Below are the code and all the weights of a small trained network. Each question names an input and a target symbol and asks about switching units off, where a switched-off unit gives its printed mean instead of its output.

import numpy as np


def w(rows, s, z=0):
    codes = np.array(rows[::2]) - 128.0
    scale = np.full(codes.shape[1], s)
    scale[-1] = z or s
    return codes * scale


def f(y):
    return np.maximum(y, 0)


def softmax(a):
    e = np.exp(a - a.max(-1, keepdims=True))
    return e / e.sum(-1, keepdims=True)


def log_softmax(a):
    a = a - a.max(-1, keepdims=True)
    return a - np.log(np.exp(a).sum(-1, keepdims=True))


def net(x, mask):
    ids = ['αβγζθξπφ'.index(c) for c in x.split()]
    T = len(ids)
    res = E[ids] + P[:T]
    u = 0
    for l in range(3):
        q, k, v = (res @ M[l].T for M in (Q, K, V))
        z = softmax(np.where(np.tri(T) > 0, q @ k.T / 2**0.5, -1e9)) @ v
        res = res + np.where(mask[u], z, O[l][:, -1]) @ O[l][:, :-1]
        u += 1
        y = f(res @ A[l][:, :-1].T + A[l][:, -1])
        res = res + np.where(mask[u : u + 8], y, B[l][:, -1]) @ B[l][:, :-1]
        u += 8
    return log_softmax(res[-1] @ U[:, :-1].T + U[:, -1])


Q, K, V, O, A, B = {}, {}, {}, {}, {}, {}
E = w([
[54,173,46],'α',
[159,185,166],'β',
[144,163,170],'γ',
[74,122,41],'ζ',
[167,69,196],'θ',
[199,132,112],'ξ',
[86,138,140],'π',
[254,220,122],'φ',
],0.0099)
P = w([
[128,116,157],'0',
[100,131,127],'1',
[163,141,35],'2',
[31,222,218],'3',
[163,134,138],'4',
[174,120,33],'5',
[11,206,223],'6',
],0.013)
Q[0] = w([
[160,181,161],'L0H1',
[129,111,244],'L0H1',
],0.011)
K[0] = w([
[212,249,208],'L0H1',
[149,255,57],'L0H1',
],0.0058)
V[0] = w([
[99,1,229],'L0H1',
[191,72,123],'L0H1',
],0.0078)
O[0] = w([
[124,2,198,6],'L0H1',
[178,106,138,85],'L0H1',
],0.013,0.0026)
A[0] = w([
[42,101,56,12],'L0N1',
[184,84,4,39],'L0N2',
[126,148,116,162],'L0N3',
[77,18,2,67],'L0N4',
[123,50,115,85],'L0N5',
[53,127,53,37],'L0N6',
[38,205,113,176],'L0N7',
[213,126,78,252],'L0N8',
],0.0073,0.0034)
B[0] = w([
[194,184,187,143],'L0N1',
[70,239,49,168],'L0N2',
[70,106,156,167],'L0N3',
[233,119,193,149],'L0N4',
[130,239,39,137],'L0N5',
[190,111,199,151],'L0N6',
[177,164,253,254],'L0N7',
[186,125,47,207],'L0N8',
],0.0064,0.008)
Q[1] = w([
[1,105,94],'L1H1',
[35,109,63],'L1H1',
],0.0067)
K[1] = w([
[141,165,40],'L1H1',
[144,254,13],'L1H1',
],0.0054)
V[1] = w([
[117,200,138],'L1H1',
[254,127,96],'L1H1',
],0.0078)
O[1] = w([
[102,135,68,253],'L1H1',
[254,90,100,163],'L1H1',
],0.0059,0.003)
A[1] = w([
[98,142,84,97],'L1N1',
[21,64,99,208],'L1N2',
[117,145,204,221],'L1N3',
[133,182,67,255],'L1N4',
[64,152,138,138],'L1N5',
[1,93,168,79],'L1N6',
[145,177,129,116],'L1N7',
[156,55,135,52],'L1N8',
],0.0091,0.0051)
B[1] = w([
[143,143,80,142],'L1N1',
[100,1,66,132],'L1N2',
[67,113,119,225],'L1N3',
[101,95,89,254],'L1N4',
[114,171,100,172],'L1N5',
[196,120,76,150],'L1N6',
[97,140,137,196],'L1N7',
[182,193,126,135],'L1N8',
],0.0097,0.011)
Q[2] = w([
[179,162,3],'L2H1',
[103,76,58],'L2H1',
],0.015)
K[2] = w([
[87,255,114],'L2H1',
[62,106,65],'L2H1',
],0.019)
V[2] = w([
[21,97,1],'L2H1',
[69,42,194],'L2H1',
],0.0088)
O[2] = w([
[50,120,4,175],'L2H1',
[1,43,155,4],'L2H1',
],0.0078,0.0039)
A[2] = w([
[174,21,62,101],'L2N1',
[29,80,222,106],'L2N2',
[193,101,79,41],'L2N3',
[205,162,95,2],'L2N4',
[197,73,201,180],'L2N5',
[135,213,138,118],'L2N6',
[243,14,111,195],'L2N7',
[90,125,1,184],'L2N8',
],0.0078,0.0096)
B[2] = w([
[114,254,182,160],'L2N1',
[230,6,71,177],'L2N2',
[6,72,124,157],'L2N3',
[45,66,153,159],'L2N4',
[46,144,88,157],'L2N5',
[161,77,68,188],'L2N6',
[148,189,151,180],'L2N7',
[146,94,236,251],'L2N8',
],0.0087,0.017)
U = w([
[19,155,170,4],'α',
[117,108,82,161],'β',
[127,77,53,167],'γ',
[107,110,106,160],'ζ',
[188,71,175,96],'θ',
[166,162,254,148],'ξ',
[57,93,162,100],'π',
[219,115,11,213],'φ',
],0.009,0.0037)

Each question gives the input, a string of symbols that net reads in full, and the target symbol t.
The units are the heads (2 rows each of Q, K, V and O) and the neurons (one row each of A and B). Each row of codes is followed by its name. A weight is (code - 128) times the scale printed after its matrix; where a second scale follows, it is the last column's (O, A, B and U).
mask holds one flag per unit, layer by layer, with each layer's heads first. A switched-off unit (its flag False) gives its mean, the last column of its rows in O or B, instead of its output. The means were averaged over made-up inputs and are rounded, as every weight is.
A unit's drop is (log p(t) with every unit on - log p(t) with that unit switched off) / (log p(t) with every unit on - log p(t) with every unit switched off).
The circuit of an input: a set's keep is (log p(t) with only the set's units on - log p(t) with every unit switched off) / (log p(t) with every unit on - log p(t) with every unit switched off). Starting from the 12 units with the biggest drops (on a tie, the unit counted first), units are removed one at a time, each time the one whose removal leaves the highest keep (on an exact tie, the one counted first), for as long as the keep stays at least 0.8.
units of the circuit, in order: the units of the circuit, biggest drop first
unit that matters most: the unit with the biggest drop
k most important neurons: the k neurons with the biggest drops, biggest first
top k neurons in layer l: the k neurons of layer l with the biggest drops, biggest first
input π β φ α θ ζ, target ξ: unit that matters most	L2N8
input γ θ φ θ π θ α, target γ: 4 most important neurons	[L2N2, L2N8, L0N7, L0N2]
input π φ ξ θ ξ γ β, target π: 2 most important neurons	[L2N2, L1N2]
input π γ ξ π, target π: 4 most important neurons	[L2N2, L1N2, L2N8, L1N3]
input φ α γ φ α θ, target ξ: units of the circuit, in order	[L2N2, L2N6]
input φ θ α φ θ ξ, target ξ: units of the circuit, in order	[L2N1, L2N7, L0H1, L2N2]
input θ φ θ π ξ θ ξ, target θ: units of the circuit, in order	[L2N2, L2H1, L0H1]
input γ φ φ θ ξ π α, target γ: top 2 neurons in layer 0	[L0N7, L0N8]
input θ φ β, target ξ: top 2 neurons in layer 2	[L2N7, L2N2]
input φ α β α, target φ: units of the circuit, in order	[L2N6, L2H1, L0H1]
input φ α ξ, target α: 2 most important neurons	[L2N8, L1N4]
input π φ ξ γ, target π: 2 most important neurons	[L2N2, L1N2]
input ζ θ γ φ π, target φ: units of the circuit, in order	[L2H1, L0H1]
input θ ξ ξ π, target θ: 2 most important neurons	[L2N2, L1N4]
input ξ θ π φ ξ α π, target ξ: unit that matters most	L1H1
input π ξ γ β, target π: 2 most important neurons	[L1N2, L2N2]
input ξ ξ θ α, target ξ: 3 most important neurons	[L1N4, L0N2, L1N8]
input φ γ γ θ ζ ζ ζ, target φ: 3 most important neurons	[L2N8, L2N6, L0N2]
input β ξ φ, target α: 3 most important neurons	[L2N8, L2N3, L1N4]
input ξ φ ξ φ γ, target φ: units of the circuit, in order	[L0H1, L2H1]
input θ ξ θ, target ξ: unit that matters most	L2N7
